Two labels a row:
[ -5.4   7.1 -11.1   8.4   2.0  -0.9   5.0   0.5  -4.4  -3.9  10.3  -6.7
   3.7  -5.0 -15.7 -10.4 -23.7  -7.4   2.3 -26.4  -3.1  -6.3  11.7  -1.1
  15.8 -22.0   4.6 -14.2 -19.2   1.4 -10.8  -5.0  -4.9 -11.0 -14.7  10.9
  11.1  -1.7  12.8  -8.6 -16.6 -11.2   5.2  -3.6  -1.2 -15.0  -9.2 -19.4
 -13.8  -2.0  10.2  -2.0  24.7  -2.9  11.5  -6.3  18.4  -6.5  -2.1  -2.8
   1.7  -9.2  22.2 -32.9   7.0  -7.9  12.6   5.8 -14.8   8.3 -19.2  17.9
   8.7  -1.3  19.1] -> [43]/T
[ -8.9  -2.0 -14.4  -3.7   2.9   3.5   5.3  -1.8 -11.2   6.2 -13.0  -8.5
   3.9  -6.3  -8.5  10.8 -10.0  11.0  -3.1  -2.8   8.8  -6.2   6.9  -8.2
   5.2 -12.5   9.5 -14.5  -9.5   5.5   0.7  -0.5 -18.4   9.5  -9.3   9.8
   7.0   0.1  15.9  -3.4 -12.1   0.8  10.0   3.9  -0.1 -14.7  -4.6 -14.6
   5.3  -2.0   2.0   6.5   7.3   3.4   7.4  -7.6  12.6  -2.0  -6.1  -6.6
   3.6  -7.1  21.6 -16.9  -0.4  -6.6  12.0 -16.8  -0.7  -5.7   2.4  16.5
   5.0   7.4  21.6] -> [43]/T
[ -9.3   6.0 -12.6  -2.7 -19.7   0.3  -1.2  -3.8  -0.8   1.4 -14.0 -14.0
  -2.2   0.7 -14.6 -30.4  -2.5  12.0  17.4  -3.5  15.7 -11.1   1.2  -5.1
  15.7 -23.4  -9.5 -14.7  21.0  56.7  22.7   1.0  -2.4 -15.3 -12.8   5.9
   1.6  -1.3  25.4   4.3 -21.2 -11.8   3.4   0.0   5.1 -31.1  -4.8 -22.8
   9.6  -0.4  14.5   6.4   8.1  -2.3  -1.5 -15.2  22.9 -15.6  10.8  -1.0
   8.8   1.5  21.9 -33.1  -6.6   0.5  18.1 -14.7 -30.3  13.7 -12.3  42.7
  20.6   3.7   6.5] -> [43]/T
[ -9.3   2.1 -15.2   5.0  -7.3   2.5   6.9   2.0 -10.3  -2.9  13.7  -8.4
   2.8  -4.5  -4.7  -6.4 -20.1  -6.1  10.5 -33.0   9.6 -12.7  13.1  -7.3
  15.7 -22.4   5.7 -15.4 -27.5   1.1   5.9  -4.7  -0.9  -3.7  -7.8  12.9
   6.8   8.9  -2.2  -5.9 -13.0  -7.0   8.5   2.2   3.0 -18.5  -9.7 -37.9
 -10.6  -0.6  21.4  -0.6  19.6   0.5  13.3  -2.4  25.3 -11.2   1.5  -2.2
   7.8 -12.3  37.0 -34.2   5.7  -7.9  21.7   3.6 -18.9   7.1 -16.3  20.4
  13.1  -0.6  22.8] -> [43]/T
[ -9.8  -7.9  -5.7  -4.6  -1.8  15.9   4.4 -16.9 -26.9  14.8 -18.4  -6.1
   5.0 -11.7  -6.1  41.4   0.9  10.0  -2.4  -3.8  43.5  -8.2   7.9  -5.5
  13.9  -5.8  -4.3   2.6 -22.4  37.1  28.2   2.6  -3.3   4.7   5.5   7.9
 -14.8  16.2   8.9   5.8 -18.9   2.5  14.4  -8.1   6.6 -21.6  -3.4 -34.6
  -7.2  14.7   9.9  12.5   7.4   6.5   9.9   8.7  13.2  -1.7   0.6  -7.0
  13.2 -20.6   3.7  10.1  14.9 -19.7  15.1 -11.9   7.7  -9.1 -13.5  19.3
  16.8   0.3  -6.5] -> [42]/T
[ -8.1  -2.2 -20.9  -0.9  -2.3   0.0   9.2  -5.1 -20.7   1.1   9.4  -5.8
   6.0  -2.5   9.0  19.1 -16.9   6.8   1.1 -29.5  -0.6 -10.2  16.7 -10.2
  10.1 -17.4  16.0 -20.9 -50.1 -22.0   2.9   0.0  -8.4  15.4 -13.9  21.0
   3.7  16.1  -3.4  -4.5  -9.1   0.5   6.9   6.8  10.1 -23.9   1.9 -26.4
 -10.6   6.6   9.3   3.1  20.4  14.5   9.6  -1.1  19.5  -7.2  -6.8  -0.6
   9.9 -18.6  35.8 -31.2   0.3  -4.2  19.8  -3.7 -15.7  12.1 -16.3  12.6
   6.3  -9.6  27.6] -> [43]/T
[ -4.8  -6.9  -4.9  -3.7  13.6  16.7   4.9 -11.3  -8.9  22.1  -3.0  -6.5
   5.7 -13.7 -12.2   6.1  11.9  -9.2   4.7  -6.4  35.3 -10.8   6.1  -4.2
   1.4 -17.6   0.5   4.6 -22.2  14.1  21.1   5.0  -1.6 -11.4   5.5   6.6
  -5.0  23.5 -12.8 -15.2 -19.3 -16.9  21.1  -7.3 -10.9 -20.2  -6.8 -37.8
 -10.8   4.1   3.3   7.0  -0.3   7.3  34.9  -7.7  13.2  -7.8   8.8  -1.0
  10.3 -13.5  43.2 -11.4  20.3 -10.0  22.4  -7.0   9.2  -6.4 -10.9  20.2
  15.5   1.0  -4.4] -> [43]/T
[ -0.1   3.9   0.9   4.8 -11.9  -7.4  10.6  -4.6   5.5  -2.5  22.9  -0.4
   2.4   1.5  -5.5 -17.2  -4.7  -9.0  15.8 -29.4  -8.8 -14.4   2.1   0.1
   9.9  -9.0  -1.5  -3.7  -3.8  -3.2   5.0  15.2  -1.2 -20.1  -5.8   0.9
  13.7  10.2 -14.0   8.8  -3.8  -7.1   3.9   7.7  -1.7 -14.4  -3.2 -16.6
 -11.5  -0.2   9.5  -8.3   6.7 -35.2  11.8  -7.9  17.1   1.4  13.8   1.2
  -1.4   9.2   7.5 -26.1  11.0  -6.0  15.5  25.4 -24.7  16.9 -10.6  21.4
  14.2 -10.1 -12.4] -> [40]/Z
[ -7.3  -2.5 -14.3  -5.9  -2.5   3.8   4.1  -5.1  -6.3   4.8 -11.2  -2.3
   4.7  -6.4  -8.2   3.8   0.9  -4.2   4.4   3.4  25.8 -10.4   0.6  -6.6
   8.1 -13.7   5.8  14.4  -4.8  21.8  16.6  -4.4  -4.4  -6.7  -7.3   5.2
  -4.1  12.4  -8.4  -2.9 -10.8  -0.8  22.2   5.1  -6.4 -29.5  -4.2 -26.2
   1.9  -1.4   4.6   5.7   0.8   4.0  24.2 -12.6   9.1  -9.9   2.1   4.6
  10.0 -12.3  36.6   0.5  14.5 -17.6  22.0 -11.9  -8.4  -8.3  -5.5  27.6
  10.8  -0.3   6.3] -> [42]/T
[  4.3   7.9  -5.7  11.2   1.1  -3.5  16.0 -10.8 -14.0  -3.5   9.1  -8.3
   1.4  -1.0  -6.3 -10.4 -19.3 -14.7   2.6 -11.6 -11.4   1.2  -0.8  -5.4
  15.9  -2.4   8.1  -7.8 -20.6  -6.2  -0.2  -0.1  -9.8  10.7 -11.0   7.9
   7.1   6.3  31.6   1.2  -2.3   1.4   1.4  -1.9  -7.3   2.3  -2.5  -9.6
  -1.2   2.8   7.2   1.6  21.0  -2.5   2.7 -22.0   1.9  -1.8 -12.2  -5.5
   1.1 -18.2   1.3 -13.7  10.3   0.7  22.5   3.4  -8.4  -0.2  -4.0  22.2
   2.0   5.4  13.0] -> [42]/Z
[ -7.7   1.3  -1.4   5.8 -22.2  -3.9  10.4  -9.0 -11.9  -4.9   3.3 -12.6
  10.3 -14.0   7.8  12.8  -9.9  18.4  22.9 -20.7   2.0 -12.7   1.3  -9.6
  14.2  -6.6  -8.6 -11.0 -13.0   9.2  28.0   1.5  -6.9  -1.6  -8.0  18.5
   9.0  15.2  15.7  -3.6 -12.7 -13.5  -8.7   9.4  11.1 -22.1  -6.7 -23.6
  -4.0   8.5   9.2   2.1  12.7   0.6   0.0   4.3  20.5  -7.8   7.6  -4.4
   6.3   6.0 -12.5 -34.2   4.1  -2.8  14.9  16.8 -25.4  18.1 -21.1  32.8
  18.1  -6.3  -7.2] -> [40]/T
[ -4.5   4.6 -13.0   9.5  -3.2   3.5   5.9  -7.7 -13.1  -1.0   0.5  -8.5
   3.9  -4.7   8.1  11.9  -9.2   0.5   5.8 -18.9   7.4  -8.7  12.6  -7.5
   8.5 -10.9   8.2 -12.9 -38.4  -5.5  18.3   7.2  -5.2  11.4  -3.8  14.8
   3.6  16.2  -0.2   4.0 -17.1  -1.2   0.5   1.6   1.5 -14.1  -5.6 -25.7
  -4.9   7.5   9.6   6.0  17.8   3.3   4.7  -7.6  14.3  -4.0   1.0   0.1
   7.1  -8.6  16.7 -19.4  -9.0  -1.5  19.4   0.5 -15.9   1.0  -9.7  20.7
  10.2  -6.6   3.5] -> [42]/T
[ -8.6 -10.0  -4.2   3.1  -8.9   2.9  17.6 -10.9 -22.6   3.1   2.3   2.3
   1.9  -8.0   8.9  34.6  -1.8  13.2   4.1 -11.5  10.4  -9.5   3.8 -10.2
   6.5  -2.5   1.6  -3.9 -29.7  -2.5  22.7  -3.0  -3.5   8.1   2.9  10.8
  -0.5  17.0  -5.4 -11.3  -3.4  -3.0  -4.0   6.1   7.2 -18.3  -4.7 -22.8
  -7.9  11.3   7.2   2.9   9.9   2.0   1.5  17.3 -10.3  -2.3   2.8  -4.3
   7.4  -6.1  -6.3  -8.9   7.8  -7.6   8.7   4.4  -5.8   6.8 -12.6   6.4
   4.9  -5.0  -5.8] -> [40]/T
[-20.6   7.9 -17.8  -7.2 -16.9   5.8   5.6  -7.5 -10.6   5.0 -13.4 -16.7
  -2.4  -8.1 -15.3 -20.5 -11.3   6.1   4.6 -15.4  28.5  -6.7   9.4  -4.8
  29.8 -18.2   1.4 -10.5  -6.1  60.7  21.2   0.2 -11.4   3.7 -13.8  14.1
  -1.2  10.3  60.2   7.9 -21.3  -1.6  12.2  -6.7   1.2 -25.0  -6.2 -29.6
  13.3   4.6  24.4  12.2  21.6   1.2  -8.5  -1.6  28.8  -7.2  -4.8  -3.8
  13.9 -21.5  22.3 -20.9 -10.8  -4.9  18.3 -22.2 -15.3  -1.3 -15.8  40.9
  17.6   8.9  12.3] -> [43]/T
[  0.1   2.0  -9.6  -1.4  -9.0   5.9  26.8   1.5  -7.7   0.2  17.1  -6.8
   5.9  -5.6 -16.0 -14.5  -8.6 -19.8   3.8 -22.9  -2.3  -7.6   4.6  -1.3
  17.9  -8.6   6.2   1.1 -17.2   2.5  -4.6   3.1  -1.8  -6.3 -12.0   4.6
   9.3   8.7   0.3   2.1   0.0  -1.5   5.3   4.0 -11.1 -20.5  -6.9 -17.4
  -5.7   1.8   5.9 -10.6  10.8  -2.4  24.1 -11.4  15.7  -8.1  -2.1   2.3
   2.2  -7.9  16.0  -8.8  14.7  -4.3  27.3  12.9 -12.0   8.5 -10.7  22.8
   8.8   0.7  10.5] -> [43]/Z
[-12.2  -0.6  -7.3  -5.9  -8.8  10.1  -2.4 -10.7 -15.5   4.7 -14.5  -5.9
   4.5  -6.7  -9.9  14.6  -0.9  14.5   8.1 -12.5  29.7  -4.9   5.7  -2.8
  12.6 -15.8   0.4  -4.9   9.5  33.3  19.6  -1.9  -2.2  -9.5   1.7   4.6
  -2.6   4.5  19.3  -3.5 -18.5  -5.5   5.1  -7.6   9.1 -20.0  -7.7 -24.4
   5.5   7.4   8.5   8.6  10.2   1.8  -0.7   6.6  13.8  -3.6   8.1  -4.0
  11.9  -5.4   6.8 -14.9   2.8  -6.9   4.9 -17.7 -10.2   0.2 -10.7  22.8
  11.5  -0.3  -6.0] -> [43]/T
[ -0.9  -0.5  -4.5  -1.9   5.3   8.1  -4.8  -4.2   6.0   1.8   7.8  -7.8
   4.4  -6.2   9.7  -8.2  -2.5 -11.5  12.4 -24.8  29.9  -6.4   7.3  -6.7
   3.1 -16.5  -0.2  -4.7 -22.4  -0.8  18.6   1.8   2.0  -5.9  -3.4   2.7
   1.1  20.6 -15.9  -9.1 -22.4   0.9  -0.6 -10.0  -6.5 -17.3  -3.2 -30.1
  -7.9   0.8   9.3  -2.7   2.0   0.5  24.0 -10.9  16.5  -6.0   9.7   9.7
   7.6  -4.5  42.4 -21.3  10.0   0.0  19.0  -0.7  -1.9   5.3 -13.7  15.2
  10.0  -7.1  -8.0] -> [42]/T
